Here is a tiny trained network, its code and every weight. The questions are about switching its units off for an input and a target symbol, where a switched-off unit gives its printed mean instead of its output.

import numpy as np


def w(rows, s, z=0):
    codes = np.array(rows[::2]) - 128.0
    scale = np.full(codes.shape[1], s)
    scale[-1] = z or s
    return codes * scale


def norm(h):
    return h / np.sqrt((h * h).mean(-1, keepdims=True) + 1e-5)


def f(y):
    return np.maximum(y, 0)


def softmax(a):
    e = np.exp(a - a.max(-1, keepdims=True))
    return e / e.sum(-1, keepdims=True)


def log_softmax(a):
    a = a - a.max(-1, keepdims=True)
    return a - np.log(np.exp(a).sum(-1, keepdims=True))


def net(x, mask):
    ids = ['ΘΞΠΦΨΩαβγδεζηλμσ'.index(c) for c in x.split()]
    T = len(ids)
    res = E[ids] + P[:T]
    r = norm(res)
    for j in range(2):
        rows = slice(3 * j, 3 * j + 3)
        q, k, v = (r @ M[0][rows].T for M in (Q, K, V))
        z = softmax(np.where(np.tri(T) > 0, q @ k.T / 3**0.5, -1e9)) @ v
        o = O[0][rows]
        res = res + np.where(mask[j], z, o[:, -1]) @ o[:, :-1]
    y = f(norm(res) @ A[0][:, :-1].T + A[0][:, -1])
    res = res + np.where(mask[2:6], y, B[0][:, -1]) @ B[0][:, :-1]
    return log_softmax(norm(res)[-1] @ U[:, :-1].T + U[:, -1])


Q, K, V, O, A, B = {}, {}, {}, {}, {}, {}
E = w([
[76,51,103,183],'Θ',
[67,59,94,180],'Ξ',
[231,100,94,45],'Π',
[211,124,83,51],'Φ',
[226,123,48,109],'Ψ',
[232,109,74,137],'Ω',
[93,40,130,221],'α',
[112,42,119,237],'β',
[182,156,128,2],'γ',
[251,61,120,118],'δ',
[173,81,200,26],'ε',
[35,94,170,250],'ζ',
[154,19,197,159],'η',
[198,174,197,42],'λ',
[19,86,211,152],'μ',
[24,88,204,167],'σ',
],0.013)
P = w([
[77,17,15,2],'0',
[92,37,34,48],'1',
[97,55,58,75],'2',
[114,84,75,91],'3',
[129,99,100,107],'4',
[147,106,124,114],'5',
[162,122,152,124],'6',
[177,135,160,129],'7',
[202,154,186,135],'8',
],0.0098)
Q[0] = w([
[102,77,142,179],'h1',
[94,188,122,188],'h1',
[39,177,153,123],'h1',
[56,59,174,204],'h2',
[155,32,189,95],'h2',
[9,221,132,203],'h2',
],0.016)
K[0] = w([
[55,142,93,85],'h1',
[119,76,71,71],'h1',
[113,79,31,118],'h1',
[4,158,115,129],'h2',
[114,168,251,189],'h2',
[77,143,29,139],'h2',
],0.014)
V[0] = w([
[118,167,72,98],'h1',
[105,133,107,226],'h1',
[253,171,11,163],'h1',
[149,45,132,199],'h2',
[180,183,86,71],'h2',
[100,68,174,124],'h2',
],0.016)
O[0] = w([
[197,181,143,127,115],'h1',
[125,120,4,114,2],'h1',
[192,113,112,201,132],'h1',
[87,5,103,159,230],'h2',
[175,154,141,10,128],'h2',
[18,45,176,246,219],'h2',
],0.012,0.0079)
A[0] = w([
[163,131,137,183,18],'n1',
[123,247,124,128,161],'n2',
[222,250,90,115,217],'n3',
[44,155,179,125,4],'n4',
],0.014,0.0035)
B[0] = w([
[88,54,124,84,151],'n1',
[17,172,173,148,149],'n2',
[20,176,40,234,254],'n3',
[206,111,12,151,182],'n4',
],0.011,0.0052)
U = w([
[131,126,136,137,3],'Θ',
[107,100,64,63,115],'Ξ',
[242,52,117,128,97],'Π',
[124,180,146,145,145],'Φ',
[135,101,250,95,46],'Ψ',
[141,127,63,135,87],'Ω',
[153,161,128,142,129],'α',
[139,133,91,133,90],'β',
[232,172,117,97,84],'γ',
[56,84,145,187,189],'δ',
[172,133,80,181,61],'ε',
[88,134,138,202,84],'ζ',
[84,114,140,66,129],'η',
[149,165,82,199,187],'λ',
[86,119,134,71,123],'μ',
[102,184,206,146,133],'σ',
],0.017,0.0059)

Each question gives the input, a string of symbols that net reads in full, and the target symbol t.
The units are the heads (3 rows each of Q, K, V and O) and the neurons (one row each of A and B). Each row of codes is followed by its name. A weight is (code - 128) times the scale printed after its matrix; where a second scale follows, it is the last column's (O, A, B and U).
mask holds one flag per unit, heads first, then neurons. A switched-off unit (its flag False) gives its mean, the last column of its rows in O or B, instead of its output. The means were averaged over made-up inputs and are rounded, as every weight is.
A unit's drop is (log p(t) with every unit on - log p(t) with that unit switched off) / (log p(t) with every unit on - log p(t) with every unit switched off).
The circuit of an input: a set's keep is (log p(t) with only the set's units on - log p(t) with every unit switched off) / (log p(t) with every unit on - log p(t) with every unit switched off). Starting from all 6 units, units are removed one at a time, each time the one whose removal leaves the highest keep (on an exact tie, the one counted first), for as long as the keep stays at least 0.8.
units of the circuit, in order: the units of the circuit, biggest drop first
unit that matters most: the unit with the biggest drop
top k neurons: the k neurons with the biggest drops, biggest first
heads that matter: for each layer, one digit per head in row order, 1 if its drop is at least 0.15 and else 0, layers parted by /
drop when u is switched off: that unit's drop, to one decimal
input Π Θ μ Π Π Π δ, target Π: units of the circuit, in order -> [h2]
input ζ Ψ β μ δ δ Ω, target Π: heads that matter -> 01
input Π η Θ Ξ δ Π Π, target Π: heads that matter -> 10
input μ Π δ Π, target Π: units of the circuit, in order -> [h2, h1]
input ζ δ Ω, target Ξ: units of the circuit, in order -> [h1, h2]
input ε δ Π ζ Π β Ψ Φ Π, target λ: units of the circuit, in order -> [n3, h2, h1]
input δ Ξ Π δ Φ, target Π: units of the circuit, in order -> [h1, h2]
input δ β Ξ λ Ω, target σ: units of the circuit, in order -> [h2, h1, n2]
input λ Ψ α δ ζ γ, target Ξ: heads that matter -> 10
input Ξ ε Π Ψ λ Π, target σ: top 2 neurons -> [n3, n2]
input β β Π ε ε γ, target Ψ: heads that matter -> 00
input Π δ δ σ Ξ ε Ω, target Ψ: units of the circuit, in order -> [h2, h1]
input Φ Φ Ψ ε Π, target Ψ: heads that matter -> 00
input Π ζ ε Ψ Φ, target Ψ: units of the circuit, in order -> [h2]
input Ψ ζ ζ Π Π Ω ε, target Ψ: units of the circuit, in order -> [h2, n3]
input μ ζ η λ, target σ: heads that matter -> 01
input Π δ Π μ γ Π δ Ξ γ, target Π: heads that matter -> 11
input Θ ζ ε Π Φ Π Ψ, target λ: heads that matter -> 11
input Π Π ζ δ, target Ξ: heads that matter -> 10
input Ψ Π ε Ξ η δ Ψ δ, target Π: unit that matters most -> n3
input β Ψ Π Π Ξ Π Π Π, target γ: heads that matter -> 01
input Θ ε α Ξ Π Φ Ψ, target λ: drop when h2 is switched off -> 0.8
input β ε μ ε, target η: drop when n1 is switched off -> 0.0
input Π Φ δ δ Π δ Ψ, target Π: drop when h2 is switched off -> 0.2
input δ Ψ δ Ψ, target Π: drop when h2 is switched off -> 0.1
